Below is a small trained network, with its code and all its weights. Each question gives an input and a class and asks what happens when units are switched off, that is, made to give their printed mean instead of their output.

import numpy as np


def w(rows, s, z=0):
    codes = np.array(rows[::2]) - 128.0
    scale = np.full(codes.shape[1], s)
    scale[-1] = z or s
    return codes * scale


def f(y):
    return np.maximum(y, 0)


def log_softmax(a):
    a = a - a.max(-1, keepdims=True)
    return a - np.log(np.exp(a).sum(-1, keepdims=True))


def net(x, mask):
    res = np.array(x, float).reshape(1, 3) / 4 @ E
    y = f(res @ A[0][:, :-1].T + A[0][:, -1])
    res = res + np.where(mask, y, B[0][:, -1]) @ B[0][:, :-1]
    return log_softmax(res[-1] @ U[:, :-1].T + U[:, -1])


A, B = {}, {}
E = w([
[35,227,151],'x0',
[249,206,208],'x1',
[74,65,207],'x2',
],0.011)
A[0] = w([
[124,182,84,96],'n1',
[106,81,38,218],'n2',
[118,75,80,127],'n3',
[113,208,73,111],'n4',
[204,181,151,58],'n5',
[59,224,159,56],'n6',
[82,116,72,82],'n7',
[164,143,211,85],'n8',
[57,142,220,113],'n9',
[27,120,100,96],'n10',
[146,154,107,112],'n11',
[93,79,130,120],'n12',
[79,123,193,84],'n13',
[111,171,115,93],'n14',
[108,231,51,100],'n15',
[175,174,188,101],'n16',
[143,77,229,65],'n17',
[89,47,179,105],'n18',
[86,191,169,228],'n19',
[65,133,211,98],'n20',
[109,78,165,78],'n21',
[191,58,39,125],'n22',
[86,197,155,247],'n23',
[161,85,111,233],'n24',
[124,93,62,76],'n25',
[132,99,108,255],'n26',
[46,152,80,118],'n27',
[133,170,79,88],'n28',
[52,140,90,85],'n29',
[204,136,157,163],'n30',
[128,182,61,78],'n31',
[96,104,202,64],'n32',
[110,218,64,110],'n33',
[162,176,38,92],'n34',
[209,124,30,110],'n35',
[207,108,44,95],'n36',
[177,49,108,174],'n37',
[168,120,75,124],'n38',
[42,214,131,189],'n39',
[203,254,188,113],'n40',
[118,91,88,90],'n41',
[68,100,228,132],'n42',
[92,119,82,93],'n43',
[141,143,75,110],'n44',
[160,218,220,82],'n45',
],0.013,0.0077)
B[0] = w([
[123,49,187,163],'n1',
[130,181,84,221],'n2',
[95,169,75,176],'n3',
[165,11,161,185],'n4',
[84,108,84,194],'n5',
[187,126,68,192],'n6',
[23,151,46,171],'n7',
[57,126,69,182],'n8',
[187,32,143,185],'n9',
[108,139,92,200],'n10',
[139,88,154,150],'n11',
[119,131,80,169],'n12',
[108,23,181,161],'n13',
[162,89,118,151],'n14',
[156,2,165,201],'n15',
[22,138,20,194],'n16',
[124,15,125,176],'n17',
[151,84,142,186],'n18',
[192,175,74,211],'n19',
[117,14,192,175],'n20',
[131,40,184,155],'n21',
[170,97,105,205],'n22',
[239,181,85,218],'n23',
[235,190,126,199],'n24',
[103,119,83,161],'n25',
[148,201,121,196],'n26',
[104,188,58,195],'n27',
[104,38,198,157],'n28',
[105,139,73,180],'n29',
[102,187,37,207],'n30',
[78,8,165,167],'n31',
[103,14,158,157],'n32',
[153,20,187,193],'n33',
[86,72,200,182],'n34',
[102,58,149,197],'n35',
[177,45,150,189],'n36',
[192,155,71,205],'n37',
[130,29,160,165],'n38',
[244,186,74,225],'n39',
[90,128,46,255],'n40',
[103,127,80,156],'n41',
[140,80,156,190],'n42',
[65,141,69,163],'n43',
[68,77,175,153],'n44',
[54,143,60,215],'n45',
],0.0068,0.015)
U = w([
[48,147,28,111],'0',
[250,122,75,142],'1',
[134,28,144,153],'2',
[226,197,85,250],'3',
[40,107,239,101],'4',
[63,122,182,92],'5',
[53,233,152,96],'6',
[176,164,127,80],'7',
],0.012)

Each question gives the input, the list of numbers given to net, and the class t.
The units are the neurons (one row each of A and B). Each row of codes is followed by its name. A weight is (code - 128) times the scale printed after its matrix; where a second scale follows, it is the last column's (A, B and U).
mask holds one flag per neuron, in row order. A switched-off neuron (its flag False) gives its mean, the last column of its row in B, instead of its output. The means were averaged over made-up inputs and are rounded, as every weight is.
A unit's drop is (log p(t) with every unit on - log p(t) with that unit switched off) / (log p(t) with every unit on - log p(t) with every unit switched off).
The circuit of an input: a set's keep is (log p(t) with only the set's units on - log p(t) with every unit switched off) / (log p(t) with every unit on - log p(t) with every unit switched off). Starting from the 12 units with the biggest drops (on a tie, the unit counted first), units are removed one at a time, each time the one whose removal leaves the highest keep (on an exact tie, the one counted first), for as long as the keep stays at least 0.8.
circuit, biggest first: the units of the circuit, biggest drop first
most important unit: the unit with the biggest drop
k most important neurons: the k neurons with the biggest drops, biggest first
drop of u: that unit's drop, to one decimal
input [-7,1,7], class 1: circuit, biggest first -> [n37]
input [-1,3,-3], class 3: circuit, biggest first -> [n17 n20]
input [8,-7,6], class 1: 3 most important neurons -> [n39 n9 n23]
input [-5,-5,5], class 0: 2 most important neurons -> [n39 n23]
input [5,6,4], class 0: 4 most important neurons -> [n45 n16 n40 n8]
input [6,8,-8], class 0: 2 most important neurons -> [n40 n45]
input [3,4,3], class 0: 3 most important neurons -> [n45 n16 n24]
input [6,-4,8], class 2: 2 most important neurons -> [n20 n13]
input [-2,2,-4], class 2: 4 most important neurons -> [n39 n23 n19 n35]
input [8,-2,-6], class 1: 2 most important neurons -> [n39 n23]
input [-7,-6,6], class 1: 2 most important neurons -> [n24 n37]
input [8,-3,4], class 1: drop of n39 -> 0.1
input [-4,2,-5], class 2: drop of n35 -> 0.4
input [-1,-6,6], class 0: drop of n42 -> -0.1
input [1,6,-6], class 0: most important unit -> n40
